Each row is followed by its class.
[ -2  -5   7  -3  -3   5  11   0   1  -6   2  -3   3   2  -8  -4  -4 -11
   6  -4   0  -2   1  -4 -11  -6   7   9   0   4  18   1   2   1   2  -7
  -5   1  -4  -3   1 -12  -2   0  -2  10  -2  -8   4   4  15  -2   7   1
   2  -7  -6   3   2   0  12  -4  -1  -3  -3  -1  -7   2  -2  -2   8  12
   6  -4  -7   5  -1   1   3  -2 -21  -5   3   6   6  -1   9   4]
geve
[  2   5   2   3   1  -3  -5   2   7   1   7  -1  -9   0   0  -6   6   1
  -1   4   0  -4   2   5  10   8   5   0  -3 -13   1  -4  -5  -7 -12  -3
   6   0  -1   3  -4   7   0   4   3   0   0   6   9  -6  -4  12   1   1
  -3  -7   2   2  -5   2   3   8  -5   3   1  10   9 -15   0 -14   4  -4
  -1   0  -6   1   1   1   2  -1   0  -2  -1   8   2 -12  -8  -6]
Vez
[  1  10   3  -4  -2   1   9  -6   4   0   0  -4  -5   2 -13 -11  -8 -14
   6  -3   4  -6  -6   1  -2   6  17  -1   6  -7  17   8  -7  -3  -2  -3
  -2   0  -3  -1  -2   2   3  -2   1  10  -1  -9   4  -3  -3   7   7  13
  -9  -8  -5  -1   3   3   7   1   5   0  -5  -2  -1 -12  -2  -8   3  11
  15  -3   2  -4   5   0  -3   3 -19   2   5   8   5  -4   2   6]
geve
[  0 -21 -15 -10 -11  -1  -3  -3   0   5   0  -1  18  -3   1 -14  -6 -13
  -3   6   0   5   1  -2  -1  -3   0  -1   2   7 -10 -10  -6   2   2   1
 -13  12   3  -4 -10  12   3  -1   0  -1   0  14  -2   3  -2  -1 -13  -7
  13   0  -5  -7   2   4   3  -4  -7   1  -5   2 -10   0 -12   4  -1  -4
  -8   9   1  -5   5  -2  -9  -4   6   3   7   8  -9   2  12   7]
Vez
[ -2 -12   0  -8 -11   2   8  -1   2   0   3  -5  14   1   5  -6  -7 -19
   3   0   9  -1   5  -8 -12  -5   5   5   5  -1   6  -1   2   3   1  -6
  -9   9   2  -4   2   0  -9  -1  -4  10  -2  -1   1   6   2  -2   0  -4
   5  -1  -4  -3   5   5  13  -4  -1   2  -4   1  -3   2  -2   5   3  15
  -2   7  -5  -1   2   2 -10  -5 -16  -7   2   7   0   3  12   8]
geve
[ -2 -10  -3  -1  -7   4   4   3  -2   5   5  -4   4   7   1   2  -4 -12
  -4  -1  -8   3  -7  -5 -20  -5   4   6  -6   0   1  -3  -6   8  12   6
   3   2   1 -11   3 -13 -16 -12 -12   8   1   1  -2   5   3  -7  -5  -8
   8   4  -2  -1   0   0   7  -5   5   0   2  -7 -11   0  -1   8  -8   8
   3  -2  -1   2   1   4   1 -14 -11  -2  -3   7   9   5  10   3]
geve
[  1  20   4  -3   4   9   5  -7   5  -3  -3  -4 -17  -1  -7  -1  -6   7
  -1  -3   6  -8  -3   0  12   3   7  -1  -2  -2  15   5  -4  -2  -3  -4
   1   2  -2  -1   3   7   2  -1  -3   5  -1  -9   3  -4  -5   8  13   2
 -11  -6  -2   0   5   1   4   7   8  -1   1  -3   7 -16   2  -7   2  12
  13  -3  -2   2   2  -2  -2   2 -15   1  -2   4   5  -1  -7   4]
geve
[  0  -6  -4   0  -5  -5   0   2  -2  -8   3   1  -4  -4   5 -12   5   8
  -3   4   1   1   3   4   9   3  -5  -3  -4   0  -7  -4  -4  -1  -2  -2
  -4   7   2   0  -3  10  11   4   0  -5  -1   8   3  -2   0   6   2  -6
   8  -2  -1   1   1   1  -1   3 -11   3   2  10   1   2  -3  -4   3  -5
  -5   2  -8  -5   5  -2  -7  -4   5  -2   0   1 -10  -3   1  -4]
Vez
[ -3   6  -8   1  -5   4  -1  -2   3  -2   6  -5 -11   7  -6 -17  -2  -8
  -3   1  -4  -5  -6   3  -1   3  -1   3  -3  -4   3  -2 -12  -4  -1   1
  -2   6   0  -1  -9   8   8  -7   3   8  -2   3   4   0   0   7  -3  -2
 -12  -7  -4   1   1  -1   3   6  -9  -3  -3   3  -1 -15  -5  -6  -1   2
  -2  -7  -8  -5   4  -4  -3  -5  -9   2   1   9  -1 -10   3  -4]
Vez
[  2   0   7  -1  -2   8   2  -6   0  -2   4  -3 -14   0  -3   9  -8  -1
   2  -1  -1  -3  -6  -4  -3   1  10   4  -9  -3  20   5  -9   2   2  -3
   3  -2  -1  -9   6 -10  -9  -4  -4  12  -2  -3   0   0  -4   2  14   1
  -2  -4  -7   7   4   0   8   0  13   0   4  -2  -2   1   1   0 -10  14
   7  -3  -8   3   1   1  -4  -4 -26   0  -7   7   5   2   5   8]
geve
[  7   4   2  -8  -7  -8  12   7  10  -4   0   0  12  -1 -18 -28  -1 -23
   7  -5  13  -8   1  12  18  14   8  -6  23 -18   8  11  -3 -14  -6  -2
  -8   3  -3  10 -11  20   6  12   2   5  -7  -8  11   2 -10  19  10  13
  -9 -20  -3  -8   7   4   9  -2  -8   3  -9  14  22 -17   0 -25  22  -1
   6   2   1 -10  10   5  -2  12 -10  -6  13   8   0 -19  -3   0]
Vez
[  1 -14  -3  -3 -10  -3  -3   1  -2  -2   3   3   7  -3  -3 -15   1  -1
  -1   2   3   1  -2   5   1   4   3  -3  -2  -2  -3  -9 -27  -3  -5  -1
  -1  12   3   1  -5   8   5  -4  -1   0  -3  13   2  -1  -1   8  -5  -2
   8  -5  -6   3   0   2   6   2 -12  -3   0   9   4  -6  -6  -6  -2  -2
  -6   3  -5  -1   4   0  -2  -3  -2   1  -1   5  -6  -6  10  -1]
Vez
[ -1   0  -7   5  -2  -2   3  -7   1  -2   7  -1  -7   3   6  -3   3  12
   0   3  -1   0  -1   1   7   2  -6   0 -12  -2  -7  -9  -6  -2  -5  -5
   4   5   0   0  -5  12   0  -2   7  -4  -2  17   5  -4   1   6  -7  -7
   7  -2   5   2  -1  -1   2   7 -13   3   2   5   1 -12  -5  -2   2  -3
  -6   0  -7  -2  -8  -3  -2  -6   9   0  -1   5  -2  -4  -3  -7]
Vez
[ -4  13   2  -2  -6   3   6  -4   8   1   3  -2 -14   7 -14  -6  -6  -7
   0  -4   0   3  -7   0  -1   8  12  -1  -7  -1  16   3  -8  -6   2   3
   1   0   1   0  -3   7   1  -8  -3  14  -2  -9   0   0  -5   5   7   2
  -8  -8  -2  -2   3   2   6   1   7  -1  -1  -4   5 -17  -2 -11   0  14
   9  -5   2  -4   6  -1  -5   2 -18  -2   2   8   3   0   0   8]
geve
[  4  12   4  -1  -5   8   3  -3   3   1   0 -10 -16   3  -4  -2  -4   1
  -4 -10  -2   4 -10   0   2   3   8   2  -5  -4   8   3   0  -1   3   1
   2   0   1   1   4   5  -1  -3   0   6  -1  -5   1  -5  -2   1   6   1
  -7  -1   0  -3   2   2   2   5   1  -1   0  -4   6 -10  -2  -2   1  10
   7  -3   2   0   2  -5  -7   0  -9  -1  -7   7   2   3  -4   1]
geve
[  0  14   2  15  14   7 -14  -6  -9 -11   7   0 -28  -4  20  23   5  42
   0   5  -4  -5   2  -9  16  -6 -23   4 -33   4  -2   1   2   2   7 -10
   8  -4   4  -5  10  -5  -3   5  -2 -14  -1   8   0  -6   2   0   8 -16
  -2   4   6  14  -3  -2  -1  17  -3   2  11   6   1  15   4  10 -10   2
  -4   2 -11  12  -3  -9  -5  -9  10   8 -16  -4  -6   9 -11  -2]
Vez
[ -2  11  -9  -3  -8   4   7  -6   5   5   5  -6  -5  12  -9 -12  -9 -13
  -4  -3   0  -5 -11  -2  -6   3  11   3  -6  -3   9   1 -13  -5   0   1
  -9   9   2  -3  -5  15  -6  -6   4  10  -3  -4   5   2  -3   6  -3   0
  -5  -5  -1  -5   5   6  12   6  -3   0  -3   0   4 -25  -7  -3   9  14
   6  -3   3  -2   4  -2 -13  -1 -12  -1   0  17   1  -2   2   5]
geve
[ -4   0  -3   5   0   2  -6  -4  -3   0   7   0 -11  -2   7  -7   6  21
  -1   7  -3   1   2   3  11  -3  -7  -7 -12   1  -4 -10  -7   0  -9  -1
   9   8   1  -3  -2  10   8  -9   0  -4   2  16   6  -3   1   4  -8 -20
   5  -2  -4   6   0  -3  -3   9 -11   1   4   3  -5 -12  -5  -1  -4  -6
  -7  -1  -8  -3  -2 -11   0  -7   6   4  -4   1  -4  -2   0  -6]
Vez
[  1  -1   2  -4  -2   2   4  -2  -1  -3   4  -2  -4  -3  -5  -1  -4  -2
   0  -3  -2  -4  -3  -4  -7  -3   2   4  -7   0  10   4  -4   0   1  -3
  -2   3  -1  -5   2  -2  -3  -2   0   9   1  -3   0   5  -1  -1   4  -2
   3  -2  -7   2   1   1   8  -2   2  -1  -1  -1  -6  -1  -3   0  -3  13
   2  -4  -6  -2   4  -1  -6  -4 -12   0  -2   4   3   3   4   4]
geve
